Each row has a hidden trait or not; one of two labels after the row says which. A new part has a new trait and new labels.
In the rows, 128 means zero.
137; 136; 117; 113; 153; 131; 135; 127; 118; 114; 118; 120; 115; 113; 129; 117; 147; 101; 135; 138; 131; 167; 107; 121; 155; 96; 120; 119; 132; 138; 116; 158; 102; 123; 146; 165; 105; 133; 116; 138; 152; 147; 133; 164; 132; 102; 116; 127; 117; 163; 118; 139; 143; 138; 114; 147; 135; 144; 86; 170; 118; 132; 122; 123; 114; 160; 120; 112; 131; 126; 146; 123; 137; 130; 123; 152; 137; 141; 154; 162; 151; 132; 134; 83; 148; 136; 143; 124; 136; 109; 88; 132; 110; 102; 164; 128; 81; 191; 137; 164; 122; 145; 169; 108; 132; 134; 96; 117; 135; 153; 145; 144; 110; 141
T
134; 138; 124; 114; 157; 129; 134; 128; 118; 112; 112; 121; 114; 115; 126; 117; 155; 100; 130; 144; 131; 162; 109; 115; 157; 105; 120; 123; 125; 134; 115; 150; 125; 123; 151; 159; 106; 132; 119; 136; 148; 142; 138; 162; 131; 104; 119; 127; 119; 169; 115; 142; 138; 139; 112; 145; 122; 137; 101; 172; 116; 132; 120; 129; 114; 158; 119; 113; 131; 125; 142; 120; 136; 136; 122; 153; 136; 142; 154; 173; 159; 129; 134; 90; 144; 139; 140; 128; 144; 107; 85; 132; 109; 103; 156; 131; 84; 183; 127; 159; 121; 149; 175; 110; 125; 135; 99; 116; 134; 149; 143; 146; 111; 142
T
142; 142; 120; 107; 153; 138; 136; 129; 124; 121; 104; 119; 115; 128; 131; 123; 143; 90; 126; 142; 136; 161; 108; 104; 156; 110; 115; 121; 117; 129; 117; 147; 125; 128; 153; 148; 110; 133; 115; 128; 164; 140; 137; 173; 126; 117; 118; 131; 110; 160; 111; 138; 140; 134; 113; 145; 125; 127; 102; 164; 111; 140; 118; 122; 109; 148; 122; 132; 122; 134; 138; 115; 122; 141; 120; 151; 136; 140; 156; 171; 164; 123; 134; 108; 149; 140; 140; 136; 142; 94; 88; 130; 119; 108; 149; 129; 84; 181; 125; 155; 121; 152; 163; 115; 110; 139; 100; 127; 139; 157; 137; 135; 121; 136
E
137; 136; 117; 111; 154; 130; 135; 128; 120; 111; 114; 123; 114; 112; 128; 113; 151; 112; 134; 142; 131; 163; 108; 116; 161; 103; 121; 122; 124; 134; 112; 157; 122; 122; 146; 151; 106; 130; 115; 137; 150; 152; 136; 172; 133; 98; 118; 126; 94; 161; 120; 139; 138; 137; 114; 140; 125; 137; 100; 168; 116; 131; 118; 122; 112; 157; 120; 114; 130; 127; 148; 120; 137; 132; 123; 153; 136; 142; 151; 173; 146; 131; 139; 88; 142; 138; 140; 128; 139; 109; 83; 132; 111; 103; 157; 127; 91; 200; 129; 160; 121; 152; 172; 110; 129; 134; 103; 120; 134; 155; 143; 132; 113; 139
T
139; 142; 110; 113; 159; 134; 138; 127; 138; 123; 111; 121; 117; 122; 133; 112; 152; 104; 134; 136; 140; 153; 105; 107; 185; 93; 117; 123; 112; 123; 112; 155; 110; 126; 152; 178; 116; 128; 103; 120; 167; 156; 132; 169; 128; 112; 113; 128; 112; 191; 126; 133; 147; 115; 112; 157; 134; 132; 98; 180; 115; 130; 97; 115; 104; 157; 121; 133; 122; 142; 157; 107; 122; 127; 122; 159; 139; 150; 137; 176; 158; 122; 144; 105; 153; 139; 141; 129; 131; 88; 108; 132; 130; 104; 164; 120; 86; 184; 125; 144; 123; 159; 159; 119; 116; 134; 103; 133; 138; 151; 140; 97; 125; 140
T
137; 137; 113; 118; 151; 130; 135; 126; 127; 106; 121; 121; 115; 113; 132; 105; 152; 120; 142; 139; 133; 161; 109; 125; 165; 92; 123; 121; 126; 132; 109; 152; 115; 121; 146; 172; 112; 128; 107; 135; 154; 153; 130; 170; 134; 94; 121; 125; 124; 179; 126; 137; 145; 126; 110; 154; 131; 143; 103; 165; 124; 126; 113; 118; 114; 165; 117; 117; 132; 133; 155; 116; 139; 120; 122; 159; 137; 144; 146; 164; 137; 133; 143; 83; 139; 136; 143; 127; 142; 99; 96; 134; 111; 102; 161; 120; 85; 209; 134; 155; 124; 150; 172; 112; 135; 130; 101; 120; 133; 152; 146; 122; 113; 142
T
138; 133; 121; 117; 147; 138; 133; 128; 127; 118; 124; 109; 122; 112; 142; 120; 150; 95; 150; 133; 133; 157; 96; 124; 155; 100; 118; 105; 133; 135; 124; 177; 125; 122; 136; 169; 108; 142; 111; 131; 174; 149; 118; 197; 132; 107; 109; 132; 113; 180; 114; 139; 157; 131; 109; 143; 123; 164; 99; 160; 115; 142; 119; 106; 111; 161; 116; 119; 130; 129; 153; 114; 125; 106; 118; 158; 138; 132; 159; 161; 153; 137; 138; 84; 137; 129; 148; 120; 119; 94; 98; 129; 127; 111; 157; 119; 81; 205; 160; 148; 128; 148; 165; 113; 140; 139; 107; 116; 142; 153; 146; 148; 114; 133
E
129; 132; 124; 122; 158; 117; 136; 125; 122; 90; 133; 129; 115; 105; 126; 99; 163; 133; 145; 135; 129; 162; 105; 138; 164; 85; 129; 129; 129; 135; 97; 170; 107; 114; 140; 174; 106; 115; 106; 145; 135; 165; 133; 148; 141; 66; 118; 118; 129; 165; 136; 136; 138; 138; 108; 163; 132; 139; 100; 173; 127; 112; 120; 120; 121; 170; 118; 105; 143; 122; 166; 120; 162; 120; 127; 158; 137; 143; 138; 156; 112; 140; 143; 86; 129; 141; 143; 120; 142; 118; 89; 137; 93; 95; 154; 119; 105; 221; 128; 162; 125; 152; 180; 106; 152; 122; 102; 115; 125; 148; 152; 113; 100; 153
E
130; 140; 110; 114; 159; 126; 138; 126; 128; 108; 115; 126; 116; 115; 128; 106; 153; 116; 134; 139; 135; 162; 105; 117; 176; 97; 124; 129; 119; 127; 105; 156; 103; 122; 153; 174; 108; 122; 107; 131; 150; 149; 136; 151; 134; 84; 120; 124; 122; 175; 131; 137; 142; 126; 111; 155; 133; 131; 97; 174; 122; 123; 109; 121; 110; 165; 116; 121; 130; 136; 159; 114; 140; 121; 124; 156; 136; 148; 140; 168; 134; 129; 144; 95; 145; 142; 141; 134; 140; 102; 97; 135; 102; 97; 159; 122; 94; 193; 122; 158; 123; 155; 192; 114; 127; 128; 100; 125; 131; 150; 140; 108; 113; 145
E
143; 137; 129; 105; 159; 132; 135; 130; 108; 113; 108; 121; 111; 116; 119; 123; 153; 97; 121; 144; 128; 166; 114; 113; 139; 103; 119; 121; 126; 138; 117; 147; 133; 124; 152; 146; 98; 137; 134; 141; 143; 140; 142; 163; 130; 112; 122; 128; 116; 156; 109; 143; 134; 148; 117; 136; 115; 134; 77; 179; 114; 136; 129; 130; 111; 163; 121; 106; 130; 119; 139; 123; 136; 145; 122; 151; 134; 140; 154; 170; 160; 130; 131; 74; 141; 139; 139; 125; 143; 109; 71; 131; 101; 101; 153; 139; 84; 177; 127; 163; 119; 142; 158; 107; 124; 137; 102; 116; 135; 159; 142; 159; 107; 135
T
135; 142; 102; 114; 158; 129; 137; 126; 141; 113; 113; 127; 118; 124; 130; 107; 153; 120; 134; 137; 142; 156; 104; 108; 195; 96; 122; 133; 101; 121; 101; 155; 98; 123; 153; 177; 120; 119; 93; 122; 155; 168; 135; 149; 131; 94; 119; 125; 118; 171; 133; 131; 146; 110; 113; 165; 140; 123; 94; 177; 118; 119; 98; 113; 105; 166; 122; 132; 126; 151; 163; 108; 131; 130; 124; 153; 140; 157; 124; 166; 137; 120; 150; 96; 152; 142; 137; 146; 138; 94; 111; 135; 110; 97; 162; 118; 96; 189; 116; 146; 123; 163; 168; 116; 125; 127; 101; 135; 132; 149; 139; 90; 125; 143
E
133; 133; 118; 116; 148; 122; 134; 126; 117; 101; 122; 126; 114; 108; 125; 108; 158; 115; 142; 137; 126; 168; 110; 131; 150; 92; 127; 126; 133; 139; 105; 157; 120; 118; 146; 159; 101; 126; 117; 149; 143; 147; 133; 176; 138; 81; 118; 122; 125; 166; 123; 140; 133; 143; 115; 160; 126; 142; 96; 173; 124; 121; 125; 121; 119; 159; 119; 102; 139; 116; 152; 125; 153; 128; 125; 155; 134; 138; 148; 176; 132; 137; 137; 76; 131; 139; 142; 118; 143; 120; 85; 136; 92; 96; 156; 126; 87; 207; 131; 164; 122; 142; 179; 102; 144; 128; 101; 113; 130; 153; 149; 139; 99; 146
T
139; 142; 106; 113; 154; 135; 137; 128; 140; 123; 108; 119; 118; 125; 136; 114; 146; 101; 135; 138; 142; 153; 98; 105; 191; 100; 114; 122; 113; 119; 106; 156; 106; 128; 148; 175; 119; 131; 92; 116; 165; 158; 131; 171; 126; 109; 114; 130; 110; 184; 125; 134; 150; 113; 112; 152; 135; 134; 95; 169; 114; 133; 98; 113; 108; 165; 124; 138; 120; 152; 158; 110; 119; 124; 120; 156; 138; 150; 146; 178; 146; 119; 147; 91; 155; 139; 139; 145; 127; 91; 110; 133; 127; 111; 168; 118; 87; 166; 127; 140; 124; 164; 163; 119; 110; 135; 104; 136; 138; 147; 136; 98; 130; 138
E
131; 134; 108; 123; 152; 128; 134; 126; 134; 106; 128; 121; 119; 111; 136; 107; 151; 125; 151; 134; 132; 156; 100; 132; 167; 86; 125; 120; 129; 130; 109; 166; 106; 120; 138; 177; 114; 126; 98; 131; 155; 163; 123; 165; 137; 80; 110; 124; 120; 181; 131; 133; 153; 122; 108; 156; 133; 150; 99; 169; 123; 124; 112; 115; 113; 161; 116; 121; 133; 134; 167; 109; 142; 109; 122; 161; 139; 144; 143; 154; 127; 135; 145; 84; 136; 136; 142; 126; 128; 101; 100; 134; 110; 106; 167; 114; 91; 215; 138; 155; 126; 156; 175; 111; 145; 129; 104; 122; 133; 145; 148; 107; 116; 145
T
138; 140; 116; 112; 152; 131; 138; 127; 127; 114; 113; 124; 114; 117; 127; 115; 152; 105; 131; 140; 136; 162; 109; 111; 171; 105; 121; 129; 118; 129; 111; 151; 116; 122; 154; 166; 110; 126; 112; 131; 145; 151; 133; 160; 130; 96; 120; 126; 117; 173; 122; 138; 138; 129; 113; 159; 129; 134; 97; 173; 118; 127; 115; 121; 116; 152; 121; 120; 128; 133; 149; 114; 137; 136; 123; 154; 137; 145; 146; 182; 147; 124; 141; 81; 148; 140; 138; 135; 148; 103; 101; 134; 108; 102; 157; 126; 89; 182; 122; 155; 120; 153; 163; 113; 119; 132; 103; 127; 133; 157; 140; 118; 115; 143
E
138; 134; 126; 111; 153; 134; 134; 128; 114; 110; 117; 117; 116; 119; 131; 118; 157; 97; 138; 143; 129; 164; 108; 125; 145; 104; 118; 114; 134; 139; 121; 158; 131; 123; 148; 164; 101; 138; 122; 141; 150; 136; 131; 175; 132; 107; 115; 131; 116; 170; 110; 139; 145; 144; 110; 140; 120; 149; 98; 159; 116; 139; 126; 126; 118; 163; 117; 105; 133; 117; 142; 123; 135; 130; 121; 148; 137; 132; 160; 176; 153; 135; 134; 85; 135; 133; 144; 119; 134; 107; 90; 131; 112; 91; 154; 130; 87; 201; 143; 161; 123; 142; 176; 110; 136; 136; 104; 111; 137; 159; 147; 162; 109; 138
T
142; 139; 124; 110; 147; 136; 134; 129; 114; 115; 112; 115; 114; 118; 128; 123; 149; 90; 131; 144; 132; 162; 108; 116; 147; 110; 116; 113; 127; 136; 122; 153; 133; 124; 150; 149; 103; 140; 129; 138; 153; 139; 133; 169; 128; 113; 117; 130; 112; 158; 108; 141; 142; 141; 111; 142; 118; 146; 99; 173; 112; 141; 126; 125; 117; 159; 119; 111; 128; 120; 140; 122; 127; 134; 122; 157; 136; 134; 164; 176; 166; 131; 131; 78; 140; 135; 140; 123; 138; 101; 80; 130; 112; 107; 149; 132; 83; 180; 137; 156; 122; 142; 172; 108; 124; 139; 98; 118; 138; 158; 145; 159; 114; 134
T
136; 141; 107; 109; 165; 130; 138; 127; 143; 117; 109; 127; 113; 128; 128; 107; 152; 116; 129; 140; 143; 159; 106; 99; 197; 99; 120; 136; 106; 119; 104; 151; 99; 124; 159; 173; 120; 119; 97; 121; 152; 158; 142; 150; 129; 96; 120; 125; 114; 173; 131; 133; 142; 109; 113; 160; 139; 118; 95; 177; 117; 120; 96; 115; 103; 159; 124; 135; 121; 153; 157; 106; 129; 141; 125; 151; 138; 157; 136; 170; 141; 117; 149; 100; 160; 146; 134; 151; 142; 90; 111; 134; 109; 104; 175; 121; 105; 175; 109; 147; 122; 150; 157; 121; 106; 129; 98; 139; 132; 145; 135; 85; 121; 146
T
141; 139; 120; 111; 155; 135; 137; 129; 121; 113; 109; 120; 115; 119; 129; 121; 148; 90; 130; 141; 134; 158; 108; 109; 163; 108; 116; 121; 120; 130; 120; 147; 122; 126; 150; 158; 105; 133; 119; 131; 157; 145; 137; 172; 129; 115; 118; 129; 119; 155; 115; 141; 143; 132; 115; 147; 126; 137; 99; 172; 113; 135; 115; 121; 108; 164; 121; 117; 126; 134; 143; 115; 132; 138; 122; 154; 137; 141; 153; 174; 158; 124; 137; 90; 146; 136; 138; 133; 137; 96; 85; 131; 104; 105; 156; 130; 89; 173; 127; 152; 119; 149; 11; 109; 117; 136; 98; 124; 137; 157; 141; 127; 118; 139
T
